Below are the code and all the weights of a small trained network. Each question names an input and a class and asks about switching units off, where a switched-off unit gives its printed mean instead of its output.

import numpy as np


def w(rows, s, z=0):
    codes = np.array(rows[::2]) - 128.0
    scale = np.full(codes.shape[1], s)
    scale[-1] = z or s
    return codes * scale


def norm(h):
    return h / np.sqrt((h * h).mean(-1, keepdims=True) + 1e-5)


def f(y):
    return np.maximum(y, 0)


def log_softmax(a):
    a = a - a.max(-1, keepdims=True)
    return a - np.log(np.exp(a).sum(-1, keepdims=True))


def net(x, mask):
    res = np.array(x, float).reshape(1, 8) / 4 @ E
    u = 0
    for l in range(3):
        y = f(norm(res) @ A[l][:, :-1].T + A[l][:, -1])
        res = res + np.where(mask[u : u + 3], y, B[l][:, -1]) @ B[l][:, :-1]
        u += 3
    return log_softmax(norm(res)[-1] @ U[:, :-1].T + U[:, -1])


A, B = {}, {}
E = w([
[113,37,79,152,77,237,83,37,144,177,171],'x0',
[103,168,34,130,129,172,249,77,47,132,184],'x1',
[142,119,139,128,123,131,152,117,140,97,132],'x2',
[173,161,132,70,229,254,204,148,135,201,79],'x3',
[116,134,142,110,124,133,123,130,123,120,137],'x4',
[128,136,98,141,130,134,112,142,129,131,122],'x5',
[133,123,151,135,138,117,144,99,131,125,128],'x6',
[128,127,127,127,128,129,128,131,127,124,128],'x7',
],0.0098)
A[0] = w([
[132,168,77,40,139,255,195,92,114,183,86,119],'0.n1',
[100,33,109,133,112,208,92,74,139,145,143,157],'0.n2',
[74,61,49,143,13,210,203,46,60,181,180,3],'0.n3',
],0.0059,0.0041)
B[0] = w([
[160,61,136,95,249,89,201,110,113,124,125,243],'0.n1',
[164,10,191,187,175,195,66,111,183,194,255,231],'0.n2',
[21,137,52,151,111,140,119,87,97,129,18,254],'0.n3',
],0.0093,0.0071)
A[1] = w([
[33,139,9,126,163,68,222,82,61,145,164,175],'1.n1',
[62,144,101,190,85,167,107,67,11,127,82,3],'1.n2',
[159,165,105,146,100,16,222,134,1,99,226,109],'1.n3',
],0.0058,0.0021)
B[1] = w([
[154,171,98,121,76,127,152,137,125,100,133,255],'1.n1',
[75,125,134,54,90,129,150,111,111,6,157,185],'1.n2',
[161,116,29,51,76,106,115,176,88,108,146,207],'1.n3',
],0.016,0.0073)
A[2] = w([
[115,82,76,33,148,8,143,160,178,82,44,111],'2.n1',
[29,21,98,193,12,1,117,178,173,97,132,255],'2.n2',
[72,122,167,87,229,228,177,164,228,182,62,10],'2.n3',
],0.0056,0.002)
B[2] = w([
[66,246,192,162,222,85,114,145,197,205,88,218],'2.n1',
[159,141,207,208,50,118,102,114,38,144,181,255],'2.n2',
[102,117,97,115,102,135,80,161,223,66,59,184],'2.n3',
],0.013,0.0083)
U = w([
[137,185,224,189,118,31,112,160,109,160,134,161],'0',
[143,193,87,88,42,59,153,170,102,78,157,147],'1',
[124,177,168,115,174,113,134,170,213,131,6,67],'2',
[195,180,110,66,180,122,240,187,88,132,105,249],'3',
[170,77,202,193,74,149,77,94,133,175,202,147],'4',
[86,87,104,151,67,145,138,56,45,67,171,53],'5',
[180,28,172,119,196,185,91,148,209,150,119,50],'6',
[117,76,69,111,177,196,224,62,137,125,114,160],'7',
],0.018,0.0019)

Each question gives the input, the list of numbers given to net, and the class t.
The units are the neurons (one row each of A and B). Each row of codes is followed by its name. A weight is (code - 128) times the scale printed after its matrix; where a second scale follows, it is the last column's (A, B and U).
mask holds one flag per neuron, layer by layer. A switched-off neuron (its flag False) gives its mean, the last column of its row in B, instead of its output. The means were averaged over made-up inputs and are rounded, as every weight is.
A unit's drop is (log p(t) with every unit on - log p(t) with that unit switched off) / (log p(t) with every unit on - log p(t) with every unit switched off).
The circuit of an input: a set's keep is (log p(t) with only the set's units on - log p(t) with every unit switched off) / (log p(t) with every unit on - log p(t) with every unit switched off). Starting from all 9 units, units are removed one at a time, each time the one whose removal leaves the highest keep (on an exact tie, the one counted first), for as long as the keep stays at least 0.8.
units of the circuit, in order: the units of the circuit, biggest drop first
k most important neurons: the k neurons with the biggest drops, biggest first
top k neurons in layer l: the k neurons of layer l with the biggest drops, biggest first
drop of u: that unit's drop, to one decimal
input [0,0,5,-5,0,-7,6,-5], class 0: 3 most important neurons -> (0.n2 0.n3 2.n1)
input [0,-6,2,2,7,3,6,-5], class 2: units of the circuit, in order -> (2.n2)
input [-1,-1,7,-2,6,-2,-3,7], class 0: 2 most important neurons -> (0.n2 2.n1)
input [1,-8,-5,0,-7,6,-3,-8], class 4: units of the circuit, in order -> (0.n1 2.n1 1.n3 0.n3)
input [8,0,2,1,-2,1,3,3], class 6: units of the circuit, in order -> (0.n2 2.n2)
input [0,-1,8,1,1,-1,1,-8], class 2: 3 most important neurons -> (0.n2 1.n1 2.n2)
input [8,-2,8,1,6,-2,-8,0], class 6: units of the circuit, in order -> (2.n2 1.n1)
input [-3,-4,6,1,-3,2,-8,-2], class 2: 4 most important neurons -> (1.n3 2.n2 1.n1 1.n2)
input [0,-2,5,1,8,8,3,-3], class 2: 2 most important neurons -> (0.n2 0.n3)
input [1,-3,-8,4,6,0,-1,1], class 6: 2 most important neurons -> (0.n3 2.n1)
input [-1,0,-8,4,-8,8,4,-6], class 2: 2 most important neurons -> (0.n2 2.n3)
input [1,5,6,1,5,-3,-3,-4], class 7: top 2 neurons in layer 0 -> (0.n1 0.n3)
input [-5,-1,6,3,5,-8,4,4], class 2: 2 most important neurons -> (2.n2 1.n1)
input [-5,0,2,-3,-4,8,-7,0], class 0: most important neuron -> (2.n1)
input [-2,0,3,0,-3,7,-4,-4], class 0: 3 most important neurons -> (0.n2 0.n3 0.n1)
input [1,-1,-7,8,2,3,4,-2], class 6: top 2 neurons in layer 0 -> (0.n3 0.n1)
input [-2,0,-1,-5,-1,5,-5,-6], class 0: top 2 neurons in layer 0 -> (0.n1 0.n3)
input [-6,-3,-7,2,1,-3,6,-4], class 2: drop of 2.n2 -> 0.4
input [3,-5,1,2,-2,-7,-4,-8], class 6: drop of 2.n2 -> 0.9
input [0,-3,-3,2,7,-4,3,-5], class 2: drop of 0.n2 -> 0.7
input [1,-1,-5,3,2,6,8,-6], class 6: top neuron in layer 0 -> (0.n3)
